Here is a tiny trained network, its code and every weight. The questions are about switching its units off for an input and a class, where a switched-off unit gives its printed mean instead of its output.

import numpy as np


def w(rows, s, z=0):
    codes = np.array(rows[::2]) - 128.0
    scale = np.full(codes.shape[1], s)
    scale[-1] = z or s
    return codes * scale


def f(y):
    return np.maximum(y, 0)


def log_softmax(a):
    a = a - a.max(-1, keepdims=True)
    return a - np.log(np.exp(a).sum(-1, keepdims=True))


def net(x, mask):
    res = np.array(x, float).reshape(1, 8) / 4 @ E
    y = f(res @ A[0][:, :-1].T + A[0][:, -1])
    res = res + np.where(mask, y, B[0][:, -1]) @ B[0][:, :-1]
    return log_softmax(res[-1] @ U[:, :-1].T + U[:, -1])


A, B = {}, {}
E = w([
[186,168,36,37,158],'x0',
[67,136,101,97,134],'x1',
[119,156,148,162,44],'x2',
[219,140,184,75,137],'x3',
[182,118,79,214,147],'x4',
[178,3,239,87,100],'x5',
[140,34,114,162,2],'x6',
[161,206,168,133,82],'x7',
],0.0067)
A[0] = w([
[99,77,163,218,120,134],'N0',
[254,47,77,150,88,112],'N1',
[170,185,124,155,100,157],'N2',
[128,98,140,134,112,11],'N3',
[126,156,105,17,201,150],'N4',
[162,102,168,117,174,98],'N5',
[152,125,150,147,148,28],'N6',
[190,122,172,196,130,80],'N7',
[141,207,155,117,116,106],'N8',
[104,81,134,174,104,152],'N9',
[34,124,92,104,137,253],'N10',
[94,18,85,106,142,137],'N11',
[139,97,235,62,68,153],'N12',
[119,156,190,111,133,41],'N13',
[75,138,39,100,65,99],'N14',
],0.016,0.0037)
B[0] = w([
[85,90,69,218,101,213],'N0',
[163,79,139,4,135,228],'N1',
[77,134,209,98,194,178],'N2',
[185,168,74,146,128,148],'N3',
[155,138,121,209,226,238],'N4',
[118,90,144,118,69,175],'N5',
[106,145,153,116,114,140],'N6',
[94,128,85,92,146,188],'N7',
[142,166,194,121,179,176],'N8',
[140,125,98,195,130,192],'N9',
[72,98,80,69,166,205],'N10',
[199,119,129,182,186,195],'N11',
[192,123,236,129,82,252],'N12',
[166,105,127,159,105,158],'N13',
[45,136,149,77,66,193],'N14',
],0.023,0.014)
U = w([
[73,141,48,128,92,169],'0',
[174,246,38,99,73,3],'1',
[190,130,130,119,104,190],'2',
[130,142,105,50,148,112],'3',
[134,145,83,158,163,195],'4',
[106,185,126,143,126,87],'5',
],0.011,0.0045)

Each question gives the input, the list of numbers given to net, and the class t.
The units are the neurons (one row each of A and B). Each row of codes is followed by its name. A weight is (code - 128) times the scale printed after its matrix; where a second scale follows, it is the last column's (A, B and U).
mask holds one flag per neuron, in row order. A switched-off neuron (its flag False) gives its mean, the last column of its row in B, instead of its output. The means were averaged over made-up inputs and are rounded, as every weight is.
A unit's drop is (log p(t) with every unit on - log p(t) with that unit switched off) / (log p(t) with every unit on - log p(t) with every unit switched off).
The circuit of an input: a set's keep is (log p(t) with only the set's units on - log p(t) with every unit switched off) / (log p(t) with every unit on - log p(t) with every unit switched off). Starting from the 12 units with the biggest drops (on a tie, the unit counted first), units are removed one at a time, each time the one whose removal leaves the highest keep (on an exact tie, the one counted first), for as long as the keep stays at least 0.8.
circuit, biggest first: the units of the circuit, biggest drop first
most important unit: the unit with the biggest drop
top k neurons: the k neurons with the biggest drops, biggest first
drop when u is switched off: that unit's drop, to one decimal
input [-2,-3,-7,-4,-8,-2,-8,8], class 4: most important unit -> N4
input [-5,-1,-5,7,6,-3,-2,-6], class 0: top 3 neurons -> [N12; N4; N8]
input [-3,0,-6,-4,5,-6,8,-5], class 0: top 2 neurons -> [N14; N4]
input [-8,-2,-7,5,4,-4,-2,-8], class 0: circuit, biggest first -> [N4; N12]
input [6,-3,7,0,-2,0,-3,5], class 5: circuit, biggest first -> [N1; N2]
input [-2,6,-6,8,-8,-1,4,-7], class 4: top 2 neurons -> [N4; N1]
input [-3,-1,5,-3,-5,-7,-6,4], class 3: top 2 neurons -> [N10; N0]
input [-7,-1,2,-5,5,6,3,4], class 0: top 3 neurons -> [N0; N4; N7]
input [5,4,3,8,3,-3,-6,3], class 4: top 3 neurons -> [N4; N12; N14]
input [-4,-4,-5,8,-2,-6,2,2], class 5: circuit, biggest first -> [N1; N11]
input [3,-1,8,-2,2,1,-2,3], class 5: top 3 neurons -> [N1; N10; N7]
input [6,-1,7,-6,4,-4,5,1], class 3: top 3 neurons -> [N0; N2; N1]
input [-6,-1,-8,-6,-4,6,5,-5], class 4: top 2 neurons -> [N0; N9]
input [4,7,4,-2,-8,1,-2,-5], class 4: circuit, biggest first -> [N4]
input [8,-4,8,-3,-6,-2,3,4], class 3: top 2 neurons -> [N0; N4]
input [-3,-4,1,5,3,-2,6,5], class 3: top 2 neurons -> [N1; N7]
input [2,6,5,5,4,-8,3,-4], class 0: drop when N9 is switched off -> -0.1
input [-8,8,6,-7,3,5,-3,6], class 0: drop when N4 is switched off -> 0.2
input [3,8,1,7,6,1,-5,6], class 4: drop when N4 is switched off -> 0.7
input [-3,0,-5,-1,8,8,-6,1], class 0: most important unit -> N12
